Below is a small trained network, with its code and all its weights. Each question gives an input and a target symbol and asks what happens when units are switched off, that is, made to give their printed mean instead of their output.

import numpy as np


def w(rows, s, z=0):
    codes = np.array(rows[::2]) - 128.0
    scale = np.full(codes.shape[1], s)
    scale[-1] = z or s
    return codes * scale


def f(y):
    return y / 2 * (1 + np.tanh(0.7978845608 * (y + 0.044715 * y**3)))


def softmax(a):
    e = np.exp(a - a.max(-1, keepdims=True))
    return e / e.sum(-1, keepdims=True)


def log_softmax(a):
    a = a - a.max(-1, keepdims=True)
    return a - np.log(np.exp(a).sum(-1, keepdims=True))


def net(x, mask):
    ids = ['ΔΘΞΠΩεηστψ'.index(c) for c in x.split()]
    T = len(ids)
    res = E[ids] + P[:T]
    q, k, v = (res @ M[0].T for M in (Q, K, V))
    z = softmax(np.where(np.tri(T) > 0, q @ k.T / 3**0.5, -1e9)) @ v
    res = res + np.where(mask[0], z, O[0][:, -1]) @ O[0][:, :-1]
    y = f(res @ A[0][:, :-1].T + A[0][:, -1])
    res = res + np.where(mask[1:9], y, B[0][:, -1]) @ B[0][:, :-1]
    return log_softmax(res[-1] @ U[:, :-1].T + U[:, -1])


Q, K, V, O, A, B = {}, {}, {}, {}, {}, {}
E = w([
[147,14,118,110,100],'Δ',
[53,101,100,62,51],'Θ',
[64,220,159,193,191],'Ξ',
[115,136,181,193,89],'Π',
[81,123,192,154,92],'Ω',
[118,137,7,159,186],'ε',
[140,128,99,159,205],'η',
[140,187,143,221,148],'σ',
[178,163,65,164,42],'τ',
[120,56,82,192,145],'ψ',
],0.017)
P = w([
[117,167,165,2,121],'0',
[83,78,150,137,109],'1',
[106,119,91,172,61],'2',
[103,112,101,132,85],'3',
[116,114,88,114,98],'4',
[138,108,85,121,110],'5',
[142,110,79,131,94],'6',
[155,108,75,109,120],'7',
],0.0063)
Q[0] = w([
[186,155,2,166,193],'h0',
[133,10,180,76,113],'h0',
[188,149,51,123,88],'h0',
],0.0095)
K[0] = w([
[237,42,136,246,250],'h0',
[192,33,209,66,57],'h0',
[148,1,30,69,204],'h0',
],0.0067)
V[0] = w([
[110,81,231,52,110],'h0',
[157,155,75,196,187],'h0',
[184,164,253,207,56],'h0',
],0.0066)
O[0] = w([
[189,169,14,150,144,108],'h0',
[144,136,165,165,149,47],'h0',
[255,61,158,72,176,4],'h0',
],0.0095,0.0031)
A[0] = w([
[92,203,187,156,143,178],'n0',
[217,112,191,143,209,156],'n1',
[91,34,154,207,156,224],'n2',
[134,91,117,52,45,177],'n3',
[192,60,99,71,198,17],'n4',
[81,213,116,213,115,225],'n5',
[182,60,180,170,165,19],'n6',
[254,88,84,103,61,249],'n7',
],0.0099,0.0014)
B[0] = w([
[168,163,77,102,255,178],'n0',
[97,238,189,15,13,150],'n1',
[157,66,98,170,39,183],'n2',
[213,154,47,35,168,236],'n3',
[136,239,148,134,164,129],'n4',
[39,147,187,159,192,255],'n5',
[122,120,183,66,123,143],'n6',
[190,176,31,247,202,181],'n7',
],0.0069,0.0088)
U = w([
[133,182,208,103,106,183],'Δ',
[70,133,92,66,67,109],'Θ',
[74,2,160,163,72,251],'Ξ',
[126,84,148,133,154,67],'Π',
[145,246,155,177,129,235],'Ω',
[115,99,160,140,130,55],'ε',
[21,170,155,181,151,47],'η',
[117,202,155,187,137,142],'σ',
[202,151,61,196,195,199],'τ',
[126,183,161,121,232,7],'ψ',
],0.0084,0.0022)

Each question gives the input, a string of symbols that net reads in full, and the target symbol t.
The units are the heads (3 rows each of Q, K, V and O) and the neurons (one row each of A and B). Each row of codes is followed by its name. A weight is (code - 128) times the scale printed after its matrix; where a second scale follows, it is the last column's (O, A, B and U).
mask holds one flag per unit, heads first, then neurons. A switched-off unit (its flag False) gives its mean, the last column of its rows in O or B, instead of its output. The means were averaged over made-up inputs and are rounded, as every weight is.
A unit's drop is (log p(t) with every unit on - log p(t) with that unit switched off) / (log p(t) with every unit on - log p(t) with every unit switched off).
The circuit of an input: a set's keep is (log p(t) with only the set's units on - log p(t) with every unit switched off) / (log p(t) with every unit on - log p(t) with every unit switched off). Starting from all 9 units, units are removed one at a time, each time the one whose removal leaves the highest keep (on an exact tie, the one counted first), for as long as the keep stays at least 0.8.
circuit, biggest first: the units of the circuit, biggest drop first
unit that matters most: the unit with the biggest drop
k most important neurons: the k neurons with the biggest drops, biggest first
drop when u is switched off: that unit's drop, to one decimal
input Ω Π Ω τ, target τ: circuit, biggest first -> [h0; n7]
input ε Θ Ξ σ, target η: unit that matters most -> n3
input ε Π Θ τ Π Π Π, target Ξ: circuit, biggest first -> [n3; n7; n2]
input Ω Θ η ψ ε Ω ψ, target Ξ: circuit, biggest first -> [n2; h0]
input Ξ Π Π τ Ω Δ Θ ψ, target Ξ: circuit, biggest first -> [n2; n3; n0]
input τ Ω Ω, target Ξ: 2 most important neurons -> [n0; n3]
input Ω σ τ, target τ: 2 most important neurons -> [n7; n5]
input τ ψ Π Δ τ Θ Π Ω, target Ξ: 2 most important neurons -> [n7; n3]
input ε Θ τ ε Δ Δ σ, target η: 2 most important neurons -> [n5; n3]
input Θ ε Θ Π, target η: drop when h0 is switched off -> 0.4
input Θ Θ Ξ σ ε, target η: drop when n6 is switched off -> 0.0
input Θ τ Θ η, target η: drop when h0 is switched off -> 0.3
